X =
 299.865   310.511   285.448   302.044   283.310   290.838   291.468   301.373   294.514   302.693   306.705   309.802   287.376   305.422
 294.632   305.014   279.992   296.787   278.140   285.644   286.226   295.670   289.190   297.096   301.233   304.211   282.295   299.972
 280.180   290.048   265.854   282.357   263.929   271.509   272.100   280.595   274.863   282.493   286.302   289.012   268.351   285.043
-226.245  -221.324  -191.603  -228.678  -205.139  -217.305  -215.445  -191.517  -212.955  -206.170  -216.884  -211.379  -220.912  -216.125
 289.596   299.788   275.012   291.749   273.195   280.706   281.280   290.390   284.176   291.953   296.025   298.910   277.429   294.770
-198.239  -203.872  -193.200  -193.312  -209.233  -194.143  -191.262  -215.552  -195.613  -191.130  -207.779  -214.634  -191.857  -210.155
 293.041   302.991   277.268   295.306   275.851   283.875   284.398   292.463   287.168   294.704   299.052   301.687   280.753   297.759
 297.152   307.576   282.590   299.481   280.148   288.176   288.865   297.873   291.764   299.983   303.633   306.487   284.816   302.282
 291.014   301.179   276.148   293.181   274.455   282.045   282.602   291.560   285.484   293.207   297.384   300.237   278.792   296.126
  33.957    39.562    28.433    29.048    44.690    29.718    26.804    50.884    31.143    26.571    43.419    50.231    27.465    45.792
 297.931   308.146   282.527   300.274   280.577   288.773   289.387   297.783   292.214   300.136   304.142   306.855   285.534   302.798
 294.785   304.865   279.452   297.182   277.342   285.708   286.350   294.350   289.102   297.023   300.825   303.427   282.522   299.457
-224.457  -219.425  -189.518  -226.797  -203.543  -215.466  -213.522  -189.610  -211.037  -203.969  -215.059  -209.569  -219.125  -214.354
-221.640  -216.758  -187.970  -224.162  -200.679  -212.997  -211.272  -187.355  -208.744  -202.318  -212.301  -206.768  -216.551  -211.488
 289.129   299.173   274.198   291.350   272.416   280.191   280.766   289.322   283.581   291.286   295.331   298.075   276.992   294.049
Indices start at 1.
row 1 col 1 = 299.865
row 1 col 5 = 283.310
row 8 col 4 = 299.481
row 5 col 13 = 277.429
row 7 col 14 = 297.759
row 13 col 4 = -226.797
row 9 col 2 = 301.179
row 6 col 4 = -193.312
row 9 col 10 = 293.207
row 4 col 8 = -191.517
row 4 col 5 = -205.139
row 1 col 14 = 305.422
row 9 col 11 = 297.384
row 15 col 11 = 295.331
row 4 col 9 = -212.955
row 15 col 9 = 283.581
row 1 col 9 = 294.514
row 13 col 14 = -214.354
row 2 col 13 = 282.295
row 12 col 14 = 299.457
row 12 col 4 = 297.182
row 3 col 7 = 272.100
row 7 col 6 = 283.875
row 6 col 2 = -203.872
row 9 col 14 = 296.126
row 6 col 13 = -191.857
row 3 col 2 = 290.048
row 10 col 8 = 50.884
row 12 col 3 = 279.452
row 8 col 10 = 299.983
row 12 col 7 = 286.350
row 5 col 10 = 291.953
row 6 col 9 = -195.613
row 10 col 1 = 33.957
row 14 col 6 = -212.997
row 7 col 9 = 287.168
row 3 col 13 = 268.351

a =
  6.03   -1.34  -15.43   -8.44   13.32  -24.30  -17.46    1.33   -1.89  -15.86
-10.11   -5.31   -8.17  -15.80   -2.07   11.60    3.09    4.34   24.43   -7.67
-15.02  -12.43   -1.46   -4.75    2.04  -22.92   -5.41   -5.80  -20.56   -9.49
-16.87   -1.85   11.63    0.58  -13.08   -2.24  -20.37  -18.61   11.44   15.44
  8.75  -20.19   -5.37  -17.24   -2.79  -20.52  -20.79  -17.88  -11.97  -12.97
-14.83   -8.67  -16.72  -26.99    3.09  -15.67   -1.06  -12.20  -18.72   -3.94
  8.94  -20.60  -17.66  -10.92   -7.32  -16.32   -4.30   -2.98    5.63   -3.78
Rows and columns are counted from 1.
(1, 1) -> 6.03
(2, 4) -> -15.80
(6, 3) -> -16.72
(4, 4) -> 0.58
(5, 8) -> -17.88
(1, 7) -> -17.46
(3, 1) -> -15.02
(3, 5) -> 2.04
(4, 7) -> -20.37
(6, 1) -> -14.83
(2, 9) -> 24.43
(3, 7) -> -5.41
(1, 10) -> -15.86
(2, 6) -> 11.60
(7, 2) -> -20.60
(1, 8) -> 1.33
(6, 8) -> -12.20
(2, 1) -> -10.11
(7, 3) -> -17.66
(4, 3) -> 11.63
(3, 2) -> -12.43
(5, 10) -> -12.97
(6, 5) -> 3.09
(3, 10) -> -9.49
(1, 4) -> -8.44
(7, 6) -> -16.32
(2, 8) -> 4.34
(3, 9) -> -20.56
(5, 1) -> 8.75
(5, 9) -> -11.97
(4, 1) -> -16.87
(3, 4) -> -4.75
(2, 10) -> -7.67
(5, 2) -> -20.19
(6, 2) -> -8.67

A =
[[178 162 113 171 150  75 175 150  98 174 111  89 171]
 [149 137 106 140 145 111 107 138 175 107 185 103 116]
 [176 163 118 156 170  78 126 162 156 122 165  77 135]
 [127 118 107 143 100 129 170 108  81 174  90 141 158]
 [ 86 106 151  80 124 154  66 120 159  64 141 139  75]
 [127 142 158 109 153 107 102 149 129  96 115 104 109]
 [141 131 111 146 122 115 154 124 107 155 115 122 149]
 [119 131 149 112 136 119 116 135 114 113 104 119 117]
 [ 79  84 115 100  80 175 115  86 121 120 119 172 109]
 [132 121 104 144 109 126 156 113 105 160 115 134 149]
 [ 54  68 124  83  61 196 114  71 101 121  92 193 104]
 [123 122 123 133 109 126 158 115  82 160  84 136 149]
 [ 78  93 137  82 106 168  74 105 156  75 143 154  79]]
Indices start at 1.
(1, 1): 178
(7, 11): 115
(4, 4): 143
(9, 11): 119
(2, 3): 106
(6, 1): 127
(12, 13): 149
(3, 5): 170
(3, 9): 156
(11, 2): 68
(3, 13): 135
(9, 7): 115
(6, 11): 115
(7, 9): 107
(9, 1): 79
(12, 5): 109
(13, 4): 82
(2, 11): 185
(4, 10): 174
(6, 8): 149
(7, 12): 122
(9, 13): 109
(5, 10): 64
(5, 4): 80
(6, 13): 109
(6, 2): 142
(11, 12): 193
(12, 12): 136
(5, 5): 124
(10, 7): 156
(11, 10): 121
(10, 10): 160
(11, 7): 114
(8, 10): 113
(6, 10): 96
(9, 2): 84
